Here is a tiny trained network, its code and every weight. The questions are about switching its units off for an input and a class, where a switched-off unit gives its printed mean instead of its output.

import numpy as np


def w(rows, s, z=0):
    codes = np.array(rows[::2]) - 128.0
    scale = np.full(codes.shape[1], s)
    scale[-1] = z or s
    return codes * scale


def f(y):
    return np.maximum(y, 0)


def log_softmax(a):
    a = a - a.max(-1, keepdims=True)
    return a - np.log(np.exp(a).sum(-1, keepdims=True))


def net(x, mask):
    res = np.array(x, float).reshape(1, 8) / 4 @ E
    y = f(res @ A[0][:, :-1].T + A[0][:, -1])
    res = res + np.where(mask, y, B[0][:, -1]) @ B[0][:, :-1]
    return log_softmax(res[-1] @ U[:, :-1].T + U[:, -1])


A, B = {}, {}
E = w([
[59,212,137,60,55,146],'x0',
[155,90,172,195,1,72],'x1',
[111,121,133,136,130,140],'x2',
[132,132,101,133,117,120],'x3',
[116,123,122,141,124,135],'x4',
[113,118,122,140,126,138],'x5',
[213,178,135,185,64,226],'x6',
[127,125,126,136,127,127],'x7',
],0.0081)
A[0] = w([
[149,198,68,147,58,212,91],'neuron 0',
[238,2,77,158,189,152,143],'neuron 1',
[187,171,144,167,126,187,7],'neuron 2',
[38,89,151,72,144,41,1],'neuron 3',
[208,182,135,169,132,229,5],'neuron 4',
[131,196,78,110,233,200,65],'neuron 5',
[84,124,80,73,230,203,49],'neuron 6',
[177,144,209,144,114,224,36],'neuron 7',
],0.0067,0.0043)
B[0] = w([
[80,84,60,88,155,123,230],'neuron 0',
[2,173,203,10,78,177,255],'neuron 1',
[136,16,76,93,181,47,173],'neuron 2',
[177,41,61,104,206,104,205],'neuron 3',
[121,38,69,138,160,69,207],'neuron 4',
[116,129,207,217,26,27,240],'neuron 5',
[145,169,152,193,90,55,240],'neuron 6',
[96,34,76,149,185,92,191],'neuron 7',
],0.0077,0.0051)
U = w([
[136,32,26,111,202,68,1],'0',
[123,146,132,117,115,135,220],'1',
[128,153,131,126,113,139,219],'2',
[136,147,185,254,33,34,41],'3',
[32,164,143,3,83,199,62],'4',
[126,145,118,129,136,151,170],'5',
],0.009,0.0087)

Each question gives the input, the list of numbers given to net, and the class t.
The units are the neurons (one row each of A and B). Each row of codes is followed by its name. A weight is (code - 128) times the scale printed after its matrix; where a second scale follows, it is the last column's (A, B and U).
mask holds one flag per neuron, in row order. A switched-off neuron (its flag False) gives its mean, the last column of its row in B, instead of its output. The means were averaged over made-up inputs and are rounded, as every weight is.
A unit's drop is (log p(t) with every unit on - log p(t) with that unit switched off) / (log p(t) with every unit on - log p(t) with every unit switched off).
The circuit of an input: a set's keep is (log p(t) with only the set's units on - log p(t) with every unit switched off) / (log p(t) with every unit on - log p(t) with every unit switched off). Starting from all 8 units, units are removed one at a time, each time the one whose removal leaves the highest keep (on an exact tie, the one counted first), for as long as the keep stays at least 0.8.
circuit, biggest first: the units of the circuit, biggest drop first
unit that matters most: the unit with the biggest drop
top k neurons: the k neurons with the biggest drops, biggest first
drop when u is switched off: that unit's drop, to one decimal
input [3,-8,4,7,0,-7,0,1], class 3: circuit, biggest first : [neuron 5; neuron 6]
input [-6,6,-3,6,-6,-1,1,8], class 1: top 2 neurons : [neuron 1; neuron 5]
input [-5,-3,0,0,1,-1,4,1], class 4: unit that matters most : neuron 1
input [-7,5,6,-3,2,-5,-3,-4], class 4: circuit, biggest first : [neuron 1; neuron 5]
input [-5,4,7,7,-5,-6,-1,2], class 1: top 3 neurons : [neuron 5; neuron 1; neuron 6]
input [-8,-8,8,7,-3,6,-1,4], class 2: circuit, biggest first : [neuron 1; neuron 6]
input [-7,6,-4,1,-5,-8,-1,-4], class 4: circuit, biggest first : [neuron 1; neuron 5]
input [0,-7,-1,7,3,3,8,-7], class 0: top 4 neurons : [neuron 4; neuron 0; neuron 2; neuron 7]
input [-4,-7,-6,7,8,-8,8,7], class 0: top 3 neurons : [neuron 4; neuron 2; neuron 0]
input [6,1,-5,-4,-6,2,-6,-5], class 0: top 3 neurons : [neuron 3; neuron 1; neuron 5]
input [-6,2,-1,-3,-3,5,8,5], class 0: circuit, biggest first : [neuron 4; neuron 2]
input [5,3,-3,-1,-3,-1,-7,-8], class 0: top 2 neurons : [neuron 3; neuron 1]
input [5,-3,4,8,-6,-2,-8,8], class 0: top 2 neurons : [neuron 3; neuron 1]
input [-7,-2,3,3,-4,6,-5,5], class 4: circuit, biggest first : [neuron 1]
input [4,-7,-6,2,0,-4,6,8], class 3: top 2 neurons : [neuron 5; neuron 6]
input [3,8,8,-4,7,0,-4,-8], class 2: top 3 neurons : [neuron 5; neuron 6; neuron 3]
input [3,-5,3,1,-2,-6,0,-4], class 3: top 3 neurons : [neuron 5; neuron 6; neuron 1]
input [7,8,-6,-5,6,0,8,0], class 0: top 2 neurons : [neuron 0; neuron 7]
input [-8,3,5,8,3,3,-5,-3], class 1: top 2 neurons : [neuron 1; neuron 0]
input [5,5,-1,5,7,-5,5,2], class 5: unit that matters most : neuron 5
input [8,7,-6,4,1,4,-1,6], class 4: drop when neuron 4 is switched off : 0.2
input [4,4,-3,-6,7,-7,8,6], class 0: drop when neuron 7 is switched off : 0.1
input [-5,-3,1,-3,3,5,-2,-7], class 4: drop when neuron 1 is switched off : 0.7
